Below are the code and all the weights of a small trained network. Each question names an input and a target symbol and asks about switching units off, where a switched-off unit gives its printed mean instead of its output.

import numpy as np


def w(rows, s, z=0):
    codes = np.array(rows[::2]) - 128.0
    scale = np.full(codes.shape[1], s)
    scale[-1] = z or s
    return codes * scale


def f(y):
    return y / 2 * (1 + np.tanh(0.7978845608 * (y + 0.044715 * y**3)))


def softmax(a):
    e = np.exp(a - a.max(-1, keepdims=True))
    return e / e.sum(-1, keepdims=True)


def log_softmax(a):
    a = a - a.max(-1, keepdims=True)
    return a - np.log(np.exp(a).sum(-1, keepdims=True))


def net(x, mask):
    ids = ['αβγδζηθλμξπστφψω'.index(c) for c in x.split()]
    T = len(ids)
    res = E[ids] + P[:T]
    u = 0
    for l in range(2):
        q, k, v = (res @ M[l].T for M in (Q, K, V))
        z = softmax(np.where(np.tri(T) > 0, q @ k.T / 2**0.5, -1e9)) @ v
        res = res + np.where(mask[u], z, O[l][:, -1]) @ O[l][:, :-1]
        u += 1
        y = f(res @ A[l][:, :-1].T + A[l][:, -1])
        res = res + np.where(mask[u : u + 16], y, B[l][:, -1]) @ B[l][:, :-1]
        u += 16
    return log_softmax(res[-1] @ U[:, :-1].T + U[:, -1])


Q, K, V, O, A, B = {}, {}, {}, {}, {}, {}
E = w([
[44,251,166],'α',
[206,122,68],'β',
[112,204,117],'γ',
[92,233,122],'δ',
[41,178,191],'ζ',
[144,88,120],'η',
[85,190,145],'θ',
[148,94,121],'λ',
[88,107,171],'μ',
[127,138,124],'ξ',
[170,221,101],'π',
[217,41,211],'σ',
[91,129,75],'τ',
[106,122,149],'φ',
[236,204,67],'ψ',
[56,221,170],'ω',
],0.015)
P = w([
[53,36,1],'0',
[77,71,50],'1',
[87,93,83],'2',
[94,106,108],'3',
[97,114,127],'4',
[101,120,145],'5',
[101,125,155],'6',
],0.0085)
Q[0] = w([
[113,135,109],'0.h0',
[186,143,2],'0.h0',
],0.0098)
K[0] = w([
[253,107,201],'0.h0',
[28,142,203],'0.h0',
],0.0043)
V[0] = w([
[138,64,253],'0.h0',
[123,182,31],'0.h0',
],0.0063)
O[0] = w([
[126,70,247,2],'0.h0',
[125,29,202,222],'0.h0',
],0.012,0.0029)
A[0] = w([
[181,126,195,253],'0.n0',
[143,110,65,113],'0.n1',
[89,209,64,160],'0.n2',
[174,163,221,154],'0.n3',
[9,165,125,140],'0.n4',
[162,186,79,146],'0.n5',
[46,174,54,93],'0.n6',
[195,169,102,195],'0.n7',
[107,90,162,254],'0.n8',
[103,86,108,85],'0.n9',
[99,110,108,49],'0.n10',
[138,131,65,218],'0.n11',
[156,173,72,167],'0.n12',
[152,88,222,220],'0.n13',
[181,179,157,117],'0.n14',
[216,63,144,80],'0.n15',
],0.012,0.0098)
B[0] = w([
[107,210,71,209],'0.n0',
[40,146,184,166],'0.n1',
[195,191,230,224],'0.n2',
[60,161,201,147],'0.n3',
[252,129,65,198],'0.n4',
[71,103,175,174],'0.n5',
[244,217,254,190],'0.n6',
[90,191,199,190],'0.n7',
[79,180,72,238],'0.n8',
[114,42,78,128],'0.n9',
[126,126,89,115],'0.n10',
[26,142,137,255],'0.n11',
[59,103,189,195],'0.n12',
[124,189,34,192],'0.n13',
[57,141,45,125],'0.n14',
[165,156,24,155],'0.n15',
],0.0086,0.0092)
Q[1] = w([
[178,6,148],'1.h0',
[148,99,149],'1.h0',
],0.016)
K[1] = w([
[119,149,249],'1.h0',
[59,213,112],'1.h0',
],0.014)
V[1] = w([
[93,218,151],'1.h0',
[147,127,254],'1.h0',
],0.0081)
O[1] = w([
[191,2,159,201],'1.h0',
[97,230,65,8],'1.h0',
],0.007,0.019)
A[1] = w([
[38,149,83,177],'1.n0',
[81,217,161,160],'1.n1',
[150,52,159,136],'1.n2',
[234,155,84,85],'1.n3',
[108,207,127,187],'1.n4',
[169,88,43,100],'1.n5',
[106,78,85,119],'1.n6',
[92,171,179,229],'1.n7',
[95,83,45,216],'1.n8',
[181,126,147,60],'1.n9',
[140,98,144,118],'1.n10',
[126,196,162,4],'1.n11',
[146,112,228,175],'1.n12',
[179,247,76,167],'1.n13',
[38,70,138,153],'1.n14',
[82,64,160,168],'1.n15',
],0.011)
B[1] = w([
[183,91,204,157],'1.n0',
[83,112,100,192],'1.n1',
[69,132,121,187],'1.n2',
[112,96,189,155],'1.n3',
[128,90,89,169],'1.n4',
[36,101,137,150],'1.n5',
[63,187,120,143],'1.n6',
[155,77,71,221],'1.n7',
[137,173,186,168],'1.n8',
[66,154,185,139],'1.n9',
[83,165,127,146],'1.n10',
[104,249,212,143],'1.n11',
[85,161,70,252],'1.n12',
[177,132,112,158],'1.n13',
[159,148,183,186],'1.n14',
[190,136,160,198],'1.n15',
],0.011,0.02)
U = w([
[113,143,139,91],'α',
[129,219,113,91],'β',
[167,132,143,174],'γ',
[30,119,188,107],'δ',
[151,226,177,1],'ζ',
[176,195,140,106],'η',
[106,73,26,142],'θ',
[144,12,175,63],'λ',
[116,148,171,180],'μ',
[143,9,74,220],'ξ',
[210,146,118,154],'π',
[167,159,199,52],'σ',
[69,164,78,84],'τ',
[166,161,77,152],'φ',
[149,155,195,105],'ψ',
[123,170,55,104],'ω',
],0.011,0.0097)

Each question gives the input, a string of symbols that net reads in full, and the target symbol t.
The units are the heads (2 rows each of Q, K, V and O) and the neurons (one row each of A and B). Each row of codes is followed by its name. A weight is (code - 128) times the scale printed after its matrix; where a second scale follows, it is the last column's (O, A, B and U).
mask holds one flag per unit, layer by layer, with each layer's heads first. A switched-off unit (its flag False) gives its mean, the last column of its rows in O or B, instead of its output. The means were averaged over made-up inputs and are rounded, as every weight is.
A unit's drop is (log p(t) with every unit on - log p(t) with that unit switched off) / (log p(t) with every unit on - log p(t) with every unit switched off).
most important unit: the unit with the biggest drop
k most important neurons: the k neurons with the biggest drops, biggest first
k most important neurons of layer l: the k neurons of layer l with the biggest drops, biggest first
drop when u is switched off: that unit's drop, to one decimal
input δ ω ψ ζ ω τ, target ξ: most important unit : 1.h0
input τ ξ β σ η, target δ: 3 most important neurons : (0.n13, 1.n2, 0.n0)
input ψ ξ ξ β α, target ζ: 3 most important neurons : (1.n11, 0.n6, 0.n4)
input μ σ τ, target δ: 4 most important neurons : (0.n13, 0.n0, 0.n15, 1.n2)
input ξ ξ ξ σ μ ξ β, target δ: 4 most important neurons : (0.n13, 0.n15, 1.n2, 0.n0)
input δ ξ ζ, target π: 2 most important neurons of layer 0 : (0.n4, 0.n6)
input ξ β σ π, target δ: 4 most important neurons of layer 0 : (0.n13, 0.n15, 0.n0, 0.n8)
input σ β τ, target δ: 4 most important neurons : (0.n13, 0.n0, 1.n2, 0.n15)
input ζ β ζ α σ ψ, target δ: 3 most important neurons : (1.n12, 0.n13, 1.n2)
input ω η γ β π α, target ζ: 4 most important neurons : (1.n11, 0.n4, 0.n6, 0.n2)
input ξ ξ ξ β δ, target β: 4 most important neurons : (1.n11, 0.n2, 0.n6, 1.n12)
input ξ π ξ ξ ξ β ψ, target δ: 2 most important neurons of layer 1 : (1.n11, 1.n1)
input β λ π σ, target δ: 2 most important neurons : (1.n5, 0.n2)
input ω α ξ β ζ, target π: most important unit : 0.n4
input β π τ α δ η, target ψ: 3 most important neurons : (0.n6, 0.n2, 1.n12)
input β ξ ζ η δ, target β: 3 most important neurons : (1.n11, 0.n2, 1.n12)
input ξ β φ π ξ β β, target λ: 2 most important neurons of layer 0 : (0.n6, 0.n2)
input ξ ξ ξ η β, target λ: 2 most important neurons of layer 0 : (0.n6, 0.n7)
input η σ π, target δ: 3 most important neurons : (0.n13, 1.n12, 1.n2)
input ξ ξ ξ, target ξ: 2 most important neurons of layer 1 : (1.n11, 1.n12)
input ψ φ τ ψ π η, target ψ: most important unit : 0.n6
input ζ ξ σ ξ λ, target δ: 3 most important neurons of layer 1 : (1.n2, 1.n7, 1.n6)
input ζ π σ θ β, target δ: 2 most important neurons : (0.n13, 1.n2)
input ξ π β τ, target θ: drop when 1.n13 is switched off : 0.0
input β λ ζ π, target τ: drop when 1.n7 is switched off : 0.3
input α δ θ τ, target θ: drop when 0.h0 is switched off : 0.1
input σ τ θ η λ, target δ: drop when 1.n2 is switched off : 1.0
